[[ -4   6   7 -18  25 -21 -22  19   4]
 [-14   2  -3 -12   6   9   6   0   3]
 [-49  16  40 -14  30  -2  -8 -17  43]
 [ 25  -8  28   6 -23 -30  20  50 -36]
 [  6   9   4  13   1  10  -2 -20   6]
 [  3  53   9  71 -74  22 -64  -4 -54]
 [ 14  27   9  -4 -50   8 -34 -11  31]]
=>
[[ -4   7  25 -22   4]
 [-14  -3   6   6   3]
 [-49  40  30  -8  43]
 [ 25  28 -23  20 -36]
 [  6   4   1  -2   6]
 [  3   9 -74 -64 -54]
 [ 14   9 -50 -34  31]]

[[ 43 -24  38  20  20  48]
 [  9 -58  16 -37 -33  62]
 [ 48 -27  43  22  24  55]
 [ -3  -1   0   9   2  12]
 [-46  29 -32  15  -9 -11]
 [-75  19 -50 -13 -36 -10]
 [-55  14 -35  -8 -27  -7]
 [ 53  -9  43  52  44  46]
 [ 34 -32  31   4   5  49]
 [-59  13 -38 -11 -27  -6]
 [-46  37 -35  23  -3 -13]]
=>
[[ 43  38  20]
 [  9  16 -33]
 [ 48  43  24]
 [ -3   0   2]
 [-46 -32  -9]
 [-75 -50 -36]
 [-55 -35 -27]
 [ 53  43  44]
 [ 34  31   5]
 [-59 -38 -27]
 [-46 -35  -3]]

[[-30  31  26  56  41]
 [-66  26 -20 -72  57]
 [-46  29  17  66 -10]
 [-33  25  21  65  18]
 [-29  22  38  69  18]
 [-45  13 -65 -79  33]
 [ 47 -62 -41 -40 -55]
 [-63  28 -24 -65  56]]
=>
[[-30  26  41]
 [-66 -20  57]
 [-46  17 -10]
 [-33  21  18]
 [-29  38  18]
 [-45 -65  33]
 [ 47 -41 -55]
 [-63 -24  56]]

[[-18 -12]
 [ 42  29]
 [-25  75]
 [-34 -84]
 [-25   4]
 [ 18 -23]
 [ 60  40]
 [ 61  24]]
=>
[[-18]
 [ 42]
 [-25]
 [-34]
 [-25]
 [ 18]
 [ 60]
 [ 61]]

[[ -7  53 -17  42]
 [ 38 -14  36  42]
 [-80   8 -52 -24]
 [-54  29 -37  -1]
 [-27  42 -26  25]
 [ 27 -36  27 -13]
 [  9  53  -4  51]
 [-11 -46  -3 -28]
 [ 40  -8  35  34]
 [-86   3 -46 -19]
 [-22  45 -22  24]]
=>
[[ -7 -17]
 [ 38  36]
 [-80 -52]
 [-54 -37]
 [-27 -26]
 [ 27  27]
 [  9  -4]
 [-11  -3]
 [ 40  35]
 [-86 -46]
 [-22 -22]]

[[ -1   4  -3  -3   1   7   7  13   4  -1]
 [ 38  11 -24  33  25  -9 -32 -38 -10  18]
 [-31 -64 -30  26  48  63   0  53  58  56]
 [-21 -18  -7   6   4  20  15  14  26  13]
 [-45 -30  53 -55 -49   8  43  52  34 -44]
 [ 37  29 -18  31  18 -17 -17 -35 -32  -3]
 [ 14  -1 -20  31  39   2 -23 -41  -4  26]
 [-54 -35  35 -48 -41  45  57  47  61 -40]]
=>
[[ -1  -3   1   7   4]
 [ 38 -24  25 -32 -10]
 [-31 -30  48   0  58]
 [-21  -7   4  15  26]
 [-45  53 -49  43  34]
 [ 37 -18  18 -17 -32]
 [ 14 -20  39 -23  -4]
 [-54  35 -41  57  61]]

[[-33 -57  69  79  40 -49 -10   5]
 [ 21 -38  48  48 -14 -39 -36 -42]
 [ 45  18 -20 -26 -41  12 -21 -32]
 [ 33  58 -72 -83 -40  51  11  -4]
 [-15 -53  66  74  22 -49 -21 -13]
 [-34 -56  68  78  41 -47  -9   7]
 [-41 -29  35  41  40 -25  11  24]
 [-10  42 -54 -57   1  42  31  30]
 [-23  28 -36 -36  16  29  32  36]]
=>
[[-33  69  40 -10]
 [ 21  48 -14 -36]
 [ 45 -20 -41 -21]
 [ 33 -72 -40  11]
 [-15  66  22 -21]
 [-34  68  41  -9]
 [-41  35  40  11]
 [-10 -54   1  31]
 [-23 -36  16  32]]

[[ 48  54  27 -19 -58  54  47  39 -45 -24]
 [ 70  58  37 -53 -55  55  51  49 -28  -9]
 [-69 -44  48  66  42  -4 -48 -41 -34 -43]
 [-51  16  77  43 -14  32  13 -48 -53 -70]]
=>
[[ 48  27 -58  47 -45]
 [ 70  37 -55  51 -28]
 [-69  48  42 -48 -34]
 [-51  77 -14  13 -53]]
